Below are the code and all the weights of a small trained network. Each question names an input and a class and asks about switching units off, where a switched-off unit gives its printed mean instead of its output.

import numpy as np


def w(rows, s, z=0):
    codes = np.array(rows[::2]) - 128.0
    scale = np.full(codes.shape[1], s)
    scale[-1] = z or s
    return codes * scale


def f(y):
    return np.maximum(y, 0)


def log_softmax(a):
    a = a - a.max(-1, keepdims=True)
    return a - np.log(np.exp(a).sum(-1, keepdims=True))


def net(x, mask):
    res = np.array(x, float).reshape(1, 5) / 4 @ E
    y = f(res @ A[0][:, :-1].T + A[0][:, -1])
    res = res + np.where(mask, y, B[0][:, -1]) @ B[0][:, :-1]
    return log_softmax(res[-1] @ U[:, :-1].T + U[:, -1])


A, B = {}, {}
E = w([
[133,127,124,129],'x0',
[126,128,129,129],'x1',
[126,88,121,210],'x2',
[148,219,62,159],'x3',
[79,35,1,88],'x4',
],0.0079)
A[0] = w([
[107,74,230,98,60],'n0',
[132,189,152,20,72],'n1',
[119,173,190,153,30],'n2',
[110,229,105,167,113],'n3',
[139,166,183,162,32],'n4',
[140,187,65,154,12],'n5',
[138,106,151,251,113],'n6',
[129,143,154,136,254],'n7',
],0.018,0.0074)
B[0] = w([
[219,52,163,159,227],'n0',
[27,127,144,254,234],'n1',
[83,68,101,71,207],'n2',
[204,82,168,146,247],'n3',
[98,81,89,79,204],'n4',
[179,41,141,147,182],'n5',
[60,148,140,238,217],'n6',
[198,252,34,89,254],'n7',
],0.025,0.0079)
U = w([
[165,94,161,140,40],'0',
[137,134,123,132,246],'1',
[101,81,65,108,96],'2',
[105,128,146,168,50],'3',
[140,139,135,128,238],'4',
[139,184,180,91,149],'5',
[108,152,204,69,66],'6',
[105,165,249,66,62],'7',
],0.016,0.014)

Each question gives the input, the list of numbers given to net, and the class t.
The units are the neurons (one row each of A and B). Each row of codes is followed by its name. A weight is (code - 128) times the scale printed after its matrix; where a second scale follows, it is the last column's (A, B and U).
mask holds one flag per neuron, in row order. A switched-off neuron (its flag False) gives its mean, the last column of its row in B, instead of its output. The means were averaged over made-up inputs and are rounded, as every weight is.
A unit's drop is (log p(t) with every unit on - log p(t) with that unit switched off) / (log p(t) with every unit on - log p(t) with every unit switched off).
The circuit of an input: a set's keep is (log p(t) with only the set's units on - log p(t) with every unit switched off) / (log p(t) with every unit on - log p(t) with every unit switched off). Starting from all 8 units, units are removed one at a time, each time the one whose removal leaves the highest keep (on an exact tie, the one counted first), for as long as the keep stays at least 0.8.
units of the circuit, in order: the units of the circuit, biggest drop first
unit that matters most: the unit with the biggest drop
k most important neurons: the k neurons with the biggest drops, biggest first
drop when u is switched off: that unit's drop, to one decimal
input [3,1,0,-7,-2], class 0: unit that matters most	n0
input [5,-3,3,6,4], class 0: units of the circuit, in order	(n5, n7)
input [5,-3,5,5,-8], class 2: 2 most important neurons	(n4, n2)
input [-2,-4,-1,8,-5], class 0: 2 most important neurons	(n3, n5)
input [0,-3,6,-3,-3], class 3: 2 most important neurons	(n6, n3)
input [2,-7,3,8,-6], class 0: 2 most important neurons	(n3, n5)
input [3,3,4,-7,7], class 0: 4 most important neurons	(n7, n2, n4, n0)
input [3,-4,-6,3,-6], class 2: 2 most important neurons	(n2, n4)
input [-1,-1,-3,5,0], class 0: 2 most important neurons	(n3, n5)
input [7,0,-2,7,5], class 0: 2 most important neurons	(n5, n7)
input [5,-4,0,-3,-7], class 2: 2 most important neurons	(n2, n4)
input [8,-8,0,-8,7], class 0: 2 most important neurons	(n0, n7)
input [-4,-1,8,1,5], class 3: 2 most important neurons	(n6, n7)
input [-4,7,7,-5,-2], class 3: units of the circuit, in order	(n6)
input [-6,-1,2,8,-6], class 0: 2 most important neurons	(n3, n5)
input [1,0,-6,1,3], class 3: 2 most important neurons	(n1, n7)
input [1,3,1,-7,4], class 0: 2 most important neurons	(n0, n7)
input [0,2,-8,3,-6], class 3: 2 most important neurons	(n1, n3)
input [1,5,-5,-1,-7], class 2: drop when n4 is switched off	0.4
input [6,6,-8,6,1], class 3: drop when n1 is switched off	1.6
input [-4,-2,7,1,-8], class 2: units of the circuit, in order	(n4)
input [4,5,0,7,-8], class 2: drop when n4 is switched off	1.0
input [-3,0,1,-2,-7], class 2: drop when n2 is switched off	0.6
